A =
[[-26   0  -2   0  37  -1   3   1  -1 -28   4  -1 -26   3   2]
 [  3  -1   2  -7   1   1   4   2   1   3   3   1   3   1   2]
 [  1   8   2  24   1   5  -3   3   2  -2  -1   4   2   4   1]
 [  0  22   5   2   2   2  24   0 -27  -3  21  24  -1 -30 -23]]
The 2nd entry on the diagonal from the top-right corner?
Answer: 1
The third entry in reading order?
Answer: -2
The last entry, reading row by row?
Answer: -23
The top-right entry?
Answer: 2
The entry directly above the smallest entry is 4
The smallest entry?
Answer: -30
The first entry, reading row by row?
Answer: -26
The top entry of the column that holds the smallest entry -> 3
The first entry in the row that holds the smallest entry is 0
The entry just right of the largest entry: -1
The 2nd entry on the main diagonal -> -1
The third entry on the main diagonal?
Answer: 2
The entry just left of the smallest entry: -1
The 2nd entry, reading row by row -> 0
The entry directly below the largest entry: 1
The top entry of the column that holds the largest entry?
Answer: 37

Questions about the array below. Rows and columns are numbered from 0.
1) Find the bottom-left entry.
2) Find the top-left entry.
3) Find the entry directly below the centre entry.
4) Find the entry directly below 0.089.
5) Find the entry at row 0, column 2.
6) Find the entry directly above -0.008.
7) Find the entry in the top-right corner.
8) Find the top entry of the column that holds the largest entry.
0.069	0.109	0.061	0.083	0.106	0.065	0.113
0.116	0.093	0.101	0.085	0.086	0.112	0.110
0.129	0.089	0.095	0.102	0.101	0.124	0.109
0.092	0.183	0.028	0.033	0.230	-0.186	0.063
0.119	0.133	0.006	0.249	0.298	0.052	0.200
0.102	0.101	0.091	0.073	0.110	0.120	0.073
0.069	0.108	0.072	0.106	0.096	0.060	0.113
0.260	0.076	0.117	0.069	0.125	0.188	0.098
0.098	0.085	0.137	-0.032	-0.008	0.147	-0.001
0.122	0.120	0.029	0.221	0.257	0.088	0.175
0.091	0.087	0.166	-0.094	-0.088	0.171	-0.047
0.096	0.104	0.075	0.085	0.141	-0.004	0.080
0.088	0.098	0.120	-0.028	-0.021	0.156	0.004
1) 0.088
2) 0.069
3) 0.069
4) 0.183
5) 0.061
6) 0.125
7) 0.113
8) 0.106

X =
17.6,4.9,12.4,6.1,-12.9,-20.8,14.7,8.8,-18.7,32.0,-35.0,-31.6,46.3
8.2,5.0,-15.5,-1.7,28.3,-16.8,-0.8,-14.6,16.2,-10.9,-6.2,-15.3,-3.1
17.6,33.2,-18.5,8.3,7.2,26.1,12.4,9.3,5.5,28.6,23.5,8.3,27.1
14.0,16.6,9.5,3.5,-35.8,-13.6,12.8,10.2,-19.6,21.3,-32.3,-30.5,56.5
Find the first entry of the largest entry's row.
A: 14.0
Find the first entry in reading order.
A: 17.6
Find the entry just right of 9.5.
A: 3.5
Find the entry just right of -35.8.
A: -13.6
The bottom entry of the column that holds the smallest entry: -35.8
Find the second entry from the end, reading row by row.
A: -30.5
Find the entry directly below 23.5.
A: -32.3
The third entry on the diagonal from the top-right corner is 23.5
The entry directly above the largest entry -> 27.1
Find the 5th entry from the end, reading row by row.
A: -19.6
The largest entry in the last column is 56.5
Find the entry directly below 6.1.
A: -1.7
Find the entry in the top-right corner.
A: 46.3
The fourth entry, reading row by row is 6.1
Find the 3rd entry on the main diagonal.
A: -18.5
The entry just right of 16.6 -> 9.5
Find the entry directly above -14.6.
A: 8.8
The 4th entry from the end, reading row by row: 21.3
Find the second entry on the diagonal from the top-right corner.
A: -15.3
Find the smallest entry in the first column.
A: 8.2
Find the 2nd entry on the main diagonal.
A: 5.0
The 5th entry in reading order: -12.9
Find the second entry in reading order.
A: 4.9

Read these off the table that follows. Indices start at 0.
1) Find the entry at row 2, column 1.
2) Find the entry at row 1, column 0.
3) Find the entry in row 0 and column 2.
4) Find the entry in row 0 and column 1.
5) Find the entry in the bottom-left corner.
6) Find the top-right entry.
8  6  8  4  4
3  6  4  8  8
3  4  7  6  6
8  5  5  3  3
3  2  5  4  4
6  7  2  6  6
7  7  5  8  8
8  2  5  5  5
8  6  7  8  8
7  6  5  9  9
4  6  2  6  6
2  6  6  7  7
1) 4
2) 3
3) 8
4) 6
5) 2
6) 4

Questions about the row below.
1) The second entry from the right?
2) The entry just left of -3.1?
3) The entry just left of the largest entry?
4) The first entry from the right?
5) The 5th-last entry?
6) The 2nd largest entry?
7) The third entry from the right?
8) The 4th entry from the end?
[ -3.0 -18.4  -3.1 -55.5  14.4 -15.3   6.4   1.0   5.6  18.0   1.0  -3.5
 -12.8   1.9]
1) -12.8
2) -18.4
3) 5.6
4) 1.9
5) 18.0
6) 14.4
7) -3.5
8) 1.0

m = 7.6,6.1,3.3,0.0,-2.9,-8.8,3.2,-10.7,12.4,2.3,0.4,-4.1,1.0,-15.3,7.8,-42.5
Find the entry just right of the largest entry.
Answer: 2.3
Find the entry just left of 3.2.
Answer: -8.8
The entry just right of -4.1 is 1.0
Find the entry just left of 2.3.
Answer: 12.4
Find the entry just right of -15.3.
Answer: 7.8

[[346 274 284 337 428 370 358]
 [565 274 289 328 241 512 384]
 [275 274 376 337 354 373 168]
 [297 274 345 403  66 155 536]
 [395 274 391 404 399 392 387]
 [313 274 303 473 313 491 366]
 [390 274 756 536 282 467 328]
 [279 274 281 560 298 558 344]
 [169 274 425 358 425 632 591]
 [254 274 370 348 360 381 152]
 [414 274 675 530 219 467 309]
 [224 274 383 347 359 361 119]
 [356 274 229 687 331 504 371]
 [385 274 390 395 402 395 429]
 [323 274 352 412  87 179 538]]
The 2nd entry on the main diagonal is 274
Read off the entry just left of 352.
274
The largest entry in the first column is 565
Read off the entry directly below 429.
538
The third entry on the main diagonal: 376
Read off the entry just left of 387.
392
The first entry of the smallest entry's row is 297
Read off the third entry on the diagonal from the top-right corner.
354
Read off the fifth entry from the end, reading row by row.
352
Read off the entry directly above 558.
467
The bottom-left entry is 323
The entry directly above 512: 370
Read off the top-left entry.
346
Read off the entry directly above 168.
384
Read off the entry directly below 168.
536
The entry just left of the centre entry -> 281
The entry just right of the centre entry is 298
The entry just left of the smallest entry -> 403
The last entry in the row that holds the largest entry: 328
Read off the entry just left of 491.
313
Read off the entry directly below 348.
530
The smallest entry in the first column is 169
The second entry in reading order: 274
The entry directly above the largest entry: 303
Read off the entry in the top-right corner.
358
Read off the entry at the centre.
560
The entry just left of the largest entry -> 274
The 3rd smallest entry -> 119
The 3rd-last entry, reading row by row -> 87
The largest entry -> 756

2.0,16.2,-22.9,-19.5,-19.7,-20.4,10.5,-13.1,-48.9,-3.2,-20.4,10.5,6.7,-16.5,-18.7
Give the entry just right of -19.7.
A: -20.4
The entry just left of -13.1 -> 10.5
The entry just left of 6.7 -> 10.5

Questions about the grid below. Rows and columns are numbered from 0.
1) Report the entry just left of the largest entry.
2) Report the entry directly below 38.4.
3) Report the bottom-left entry.
4) Report the entry just left of -6.6.
5) Report the entry at row 0, column 2.
6) Report the entry in the bottom-right corner.
7) Report the entry just left of the smallest entry.
8) Report the top-left entry.
[[-23.6  12.8  32.4   4.2 -15.6  38.4  15.3  17.0  -0.6  25.9  27.7]
 [ 30.4   7.2  -8.9   4.8 -22.8 -54.6  36.8 -25.8  41.3  -6.6  18.6]]
1) -25.8
2) -54.6
3) 30.4
4) 41.3
5) 32.4
6) 18.6
7) -22.8
8) -23.6
